a =
146  115  140  123  124  131  133
133  123  130  123  120  123  133
130  127  125  124  124  124  134
145  127  123  140  110  121  146
145  132  124  132  118  123  133
139  126  123  128  116  132  136
144  130  124  131  119  124  132
145  134  123  132  117  123  133
142  116  127  139  109  116  150
132  117  129  140  106  115  151
145  129  123  140  110  122  145
145  133  123  137  113  123  139
129  128  126  126  129  127  131
145  133  124  132  118  123  133
145  134  123  137  113  123  139
Counting starts at 0.
The top-left entry is 146
The entry at row 0, column 1?
A: 115
The entry in the bottom-right corner?
A: 139
The bottom-left entry: 145
The entry directly above the largest entry?
A: 150
The entry just left of the smallest entry -> 140
The entry in row 0 and column 2?
A: 140
The minimum?
A: 106
The entry at row 2, column 1?
A: 127
The entry directly below the centre entry: 139
The bottom entry of the column that holds the smallest entry?
A: 113
The entry in row 1 and column 0?
A: 133
The entry directly above the smallest entry?
A: 109
The entry just right of the centre entry?
A: 117
The entry directly below 122?
A: 123
The entry at row 1, column 1?
A: 123
The entry directly below the smallest entry?
A: 110
The top-right entry is 133
The entry directly below the largest entry: 145
The top entry of the column that holds the smallest entry?
A: 124
The entry in row 2 and column 2: 125
The entry in row 1 and column 2 -> 130
The entry in row 2 and column 0 -> 130

Questions about the matrix below.
1) The largest entry in the last column?
2) The entry in the top-left corner?
3) The second-last entry, reading row by row?
4) The fifth entry, reading row by row?
5) The entry in the bottom-left corner?
6) The fourth entry, reading row by row?
7) The first entry of the smallest entry's row?
8) The entry just left of 127?
136  136  120  134  123  118  138  139
133  134  116  134  118  128  106  115
131  130  130  129  131  122  144  137
119  119  144  118  138  136  144  135
133  135  115  135  120  123  113  116
124  127  139  122  140  135  144  135
118  120  139  119  137  136  141  131
141  136  113  137  119  116  116  129
124  123  134  123  135  129  144  137
1) 139
2) 136
3) 144
4) 123
5) 124
6) 134
7) 133
8) 124

x =
[[132 130 121 114 139]
 [129 128 122 125 132]
 [125 116 124 113 132]
 [142 124 117 115 130]
 [129 131 129 133 123]
 [125 116 123 113 131]
 [118 112 117 124 112]
 [134 147 135 154 114]
 [134 146 135 154 116]
 [129 126 122 133 126]
 [124 113 122 108 133]
 [130 128 122 125 132]
 [139 125 118 118 130]
 [128 125 122 136 125]
 [134 129 137 142 136]
 [129 127 122 128 130]]
Which number is the entry directly above the smallest entry?
Answer: 133
Which number is the largest entry in the last row?
Answer: 130
Which number is the entry directly below the smallest entry?
Answer: 125
The smallest entry -> 108
The top-left entry: 132
Which number is the 3rd entry in reading order?
Answer: 121
The smallest entry in the last row is 122
Which number is the 5th entry, reading row by row?
Answer: 139
The entry just left of the smallest entry is 122
The entry just right of the smallest entry: 133
Which number is the second entry on the diagonal from the top-right corner?
Answer: 125
The entry in the bottom-left corner -> 129
The 3rd entry on the main diagonal -> 124
Which number is the top entry of the column that holds the smallest entry?
Answer: 114
Which number is the smallest entry in the last column?
Answer: 112
The first entry in the row that holds the smallest entry: 124
The entry just left of 147 -> 134

Questions about the row below.
1) What is the last entry?
2) What is the third entry from the left?
3) What is the entry just left of 147?
[117 106 147 117 131 128 136 122]
1) 122
2) 147
3) 106

[[120 135 127 126 130 118]
 [127 124 120 127 125 134]
 [131 121 133 122 128 128]
 [128 126 121 127 129 135]
 [120 136 119 131 127 123]
 [135 132 128 134 133 134]
 [125 139 123 131 125 118]
 [136 131 126 133 129 134]
 [125 128 122 125 131 130]
 [121 122 132 131 124 132]
 [118 132 118 129 125 126]
 [127 145 123 126 121 107]
 [128 127 136 129 130 128]
 [135 127 121 129 128 134]
 [119 122 136 132 127 131]]
The last entry, reading row by row -> 131
The second entry, reading row by row: 135
The first entry of the smallest entry's row is 127
The entry in the bottom-left corner?
Answer: 119
The 4th-last entry, reading row by row: 136
The smallest entry in the first row is 118
The entry directly below the largest entry -> 127
The fifth entry in reading order: 130
The smallest entry in the last column is 107
The smallest entry in the first column?
Answer: 118
The fifth entry from the end, reading row by row -> 122
The entry just right of the largest entry?
Answer: 123
The largest entry?
Answer: 145
The third entry on the main diagonal: 133
The entry just right of 139?
Answer: 123
The second entry on the diagonal from the top-right corner?
Answer: 125
The entry in the top-left corner?
Answer: 120
The 2nd entry on the main diagonal is 124
The largest entry in the last column -> 135
The entry directly above the smallest entry -> 126
The second-last entry, reading row by row?
Answer: 127
The entry directly below the smallest entry?
Answer: 128

[[136 121 132 145 128 139 121]
 [127 110 143 144 120 122 118]
 [133 150 113 110 130 113 112]
 [118 111 112 150 104 137 151]
 [128 136 114 142 115 140 119]
 [134 111 140 142 111 132 120]]
Indices start at 0.
The bottom-right entry is 120
The top entry of the column that holds the smallest entry is 128
The top-right entry is 121
Read off the entry at row 0, column 1.
121
Read off the entry in the bottom-left corner.
134
Read off the entry in row 1 and column 0.
127
Read off the entry at row 0, column 2.
132
Read off the entry at row 0, column 0.
136
Read off the largest entry.
151
The entry just right of 114 -> 142
Read off the entry just right of 130.
113
